Known rows, with every step that occurs
tifu > libu > dalepib > vafez > risa: -.15,.15,.55,-.11,.21,.16,.37,.16,-.10,-.34,-.05,.10,.15,-.44,.05,-.32,-.19,.04,.11,.03,-.15
vukitol > dalepib: -.07,-.05,.49,-.30,-.50,-.14,.19,-.11,-.07,-.32,.09,.00,-.14,-.11,.19,-.28,-.17,-.05,-.22,.08,.15
risa > vukitol > dalepib: -.06,.12,.48,-.54,-.53,-.19,.25,-.14,-.01,-.28,.06,-.05,-.34,-.31,-.11,-.45,-.25,-.09,-.10,.12,.17
risa > vukitol > dalepib > vafez > tifu > libu: -.13,.19,.64,-.55,-.06,-.11,.27,.03,-.15,-.25,.11,.23,-.28,-.30,-.03,-.25,-.44,-.19,-.19,.17,.00
dalepib > vafez > risa > libu: -.18,-.08,.39,-.31,.08,.13,.29,-.04,-.07,-.42,-.05,-.19,-.04,.10,.04,-.28,-.35,-.03,-.11,.03,-.06
vukitol > dalepib > libu > vafez: -.17,.23,.38,-.13,-.24,.01,.20,-.16,.22,-.18,.05,-.30,.09,.04,.13,-.49,-.15,-.02,-.29,-.26,-.02
dalepib > libu > vafez: -.08,.21,.39,-.11,-.34,.16,.41,-.08,.14,-.24,-.10,-.50,.13,.10,-.02,-.58,.00,.11,-.18,-.19,.00
dalepib > vafez > tifu > libu: -.06,-.02,.65,-.29,-.13,.12,.44,.15,-.27,-.35,-.01,.07,-.03,-.06,.13,-.16,-.21,-.01,-.20,.20,-.02
tifu > libu > dalepib > vafez: -.07,.11,.70,-.23,.00,.15,.41,.22,-.01,-.41,-.02,.09,.19,-.42,-.04,-.37,-.28,.23,-.09,.17,-.04
libu > vafez > risa > vukitol > dalepib: -.03,.28,.19,-.22,-.12,-.13,.28,-.23,-.09,-.15,-.07,-.21,-.16,-.38,-.03,-.54,-.02,-.22,.05,-.22,-.10
risa > libu: -.25,-.10,.49,-.33,-.44,.03,.34,-.10,.07,-.34,-.20,-.19,.00,.18,-.08,-.42,-.20,.25,-.17,.14,.10
vukitol > dalepib > libu > vafez > risa: -.24,.27,.24,-.04,.00,.04,.16,-.23,.13,-.12,.01,-.30,.05,.04,.24,-.45,-.06,-.22,-.12,-.41,-.11
vukitol > dalepib > vafez > risa: -.02,-.02,.39,-.29,.04,-.03,.12,-.03,-.23,-.41,.24,.00,-.20,-.18,.30,-.14,-.32,-.33,-.16,-.04,.01
vafez > dalepib: .06,.02,.32,-.18,-.63,-.09,.47,-.05,-.29,-.46,-.06,-.26,-.01,-.21,.25,-.30,-.06,.08,.14,.11,.13
vukitol > dalepib > vafez > tifu > libu: -.13,.03,.65,-.30,-.04,-.04,.22,.06,-.20,-.30,.15,.28,-.10,-.09,.26,-.07,-.36,-.16,-.30,.11,-.03
dalepib > libu: -.17,.09,.55,-.32,-.52,.14,.34,-.04,.11,-.30,-.02,-.37,-.07,.15,-.01,-.44,-.13,.02,-.16,.02,.17
risa > vukitol: .04,.09,.51,-.50,-.64,-.04,.46,-.03,-.10,-.34,-.09,-.28,-.27,-.27,-.26,-.52,-.09,.04,.00,.20,.19
tifu > risa > vukitol > dalepib: -.17,.40,.63,-.37,-.35,-.10,.27,-.23,.01,-.19,.18,.00,-.43,-.36,-.01,-.26,-.09,-.09,-.01,.17,.21
tifu > libu > vafez: -.03,.19,.54,-.07,-.30,.01,.57,-.05,-.03,-.24,-.26,-.18,.25,-.07,-.11,-.42,.05,.36,-.17,-.06,-.09

Rows
-.16,.45,.39,-.10,-.11,.00,.33,-.22,-.09,-.05,.06,-.05,-.26,-.35,.21,-.35,.19,-.22,.05,.02,-.02 => libu > vafez > tifu > risa > vukitol > dalepib
.08,-.07,.40,-.27,-.06,.13,.35,.06,-.31,-.46,.08,-.21,-.13,-.13,.16,-.21,-.15,-.19,-.07,.04,.01 => dalepib > vafez > risa
-.45,-.02,.32,-.10,-.04,.11,.26,-.06,.12,-.23,-.26,-.06,.12,-.15,.05,-.54,-.04,.10,.19,.00,-.11 => vafez > risa > libu > dalepib
.17,.13,.16,.04,-.45,-.06,.56,-.07,-.26,-.39,-.17,-.42,.22,-.27,.25,-.44,.07,.15,.13,-.09,-.06 => libu > vafez > dalepib
-.13,.14,.36,-.43,-.29,-.18,.21,-.20,-.12,-.21,.02,-.07,-.39,-.33,-.02,-.40,-.16,-.29,.06,-.03,.06 => vafez > risa > vukitol > dalepib
-.46,.09,.54,-.10,-.22,.17,.35,-.18,-.03,-.16,-.12,-.03,-.14,.20,.23,-.18,.10,.04,.00,.22,.07 => vafez > tifu > risa > libu
-.23,.12,.66,-.13,-.31,.05,.44,.08,.05,-.27,-.20,.08,.18,-.35,-.05,-.45,-.03,.32,.05,.13,.00 => tifu > libu > dalepib
.06,.24,.21,-.20,-.23,.03,.50,-.12,-.15,-.21,-.24,-.42,-.11,-.33,-.15,-.62,.14,-.08,.16,-.13,-.09 => libu > vafez > risa > vukitol
.06,-.07,.51,-.24,-.12,.20,.35,.24,-.09,-.49,.10,-.09,.07,-.43,.10,-.42,-.19,.02,-.05,.20,.03 => libu > dalepib > vafez
.11,.10,.41,-.50,-.11,.08,.40,.04,-.25,-.42,.05,-.29,-.33,-.36,-.15,-.38,-.23,-.23,.05,.10,.04 => dalepib > vafez > risa > vukitol
-.02,-.15,.45,-.33,-.14,.01,.15,.05,-.27,-.37,.26,.10,-.20,-.12,.41,-.12,-.29,-.35,-.27,.15,.07 => vukitol > dalepib > vafez > tifu
-.31,.04,.58,-.07,-.26,.09,.43,.12,-.10,-.18,-.22,.19,.13,-.30,.15,-.39,.09,.09,.14,.18,-.06 => vafez > tifu > libu > dalepib
-.08,.40,.41,-.09,-.24,.17,.54,-.12,-.17,-.10,-.11,-.26,-.21,-.31,.07,-.43,.37,-.11,.16,.10,-.02 => libu > vafez > tifu > risa > vukitol
-.24,.29,.53,-.58,-.46,-.08,.15,-.17,.22,-.18,.11,-.21,-.33,-.12,-.17,-.55,-.37,-.17,-.17,-.02,.17 => risa > vukitol > dalepib > libu
-.22,.40,.28,.16,-.11,.05,.52,-.26,.01,-.26,-.18,-.33,.21,-.07,.22,-.34,.06,.32,.16,-.05,-.08 => tifu > risa > libu > vafez > dalepib
-.12,.41,.25,-.25,-.15,.13,.42,-.15,.11,-.13,-.19,-.57,-.09,-.14,-.22,-.72,.04,-.15,.10,-.28,-.09 => dalepib > libu > vafez > risa > vukitol
.03,.06,.21,.03,-.18,.07,.47,-.09,-.21,-.26,-.20,-.36,.10,-.12,.15,-.45,.20,-.02,.05,-.18,-.12 => libu > vafez > risa
-.20,-.02,.62,-.19,-.45,.02,.47,.01,-.22,-.21,-.20,.08,-.03,.01,.12,-.25,.04,.08,-.05,.17,.04 => vafez > tifu > libu
-.29,-.17,.42,-.22,.09,.24,.26,.17,.00,-.35,-.06,.04,.12,-.14,.18,-.44,-.26,-.03,-.03,.23,-.08 => risa > libu > dalepib > vafez > tifu
-.42,.10,.56,-.20,.20,.10,.10,-.13,-.03,-.25,.24,.20,-.20,.08,.40,-.01,-.29,-.18,-.24,.17,.02 => vukitol > dalepib > vafez > tifu > risa > libu
-.16,.11,.31,-.05,-.30,.22,.39,-.04,.00,-.15,-.14,-.40,.10,.14,.20,-.52,.12,-.11,-.09,-.13,-.05 => dalepib > libu > vafez > tifu
-.11,.18,.37,-.21,-.53,.02,.38,-.08,-.04,-.37,-.02,-.42,.00,-.03,.18,-.40,-.17,.00,.09,-.05,.14 => vafez > dalepib > libu
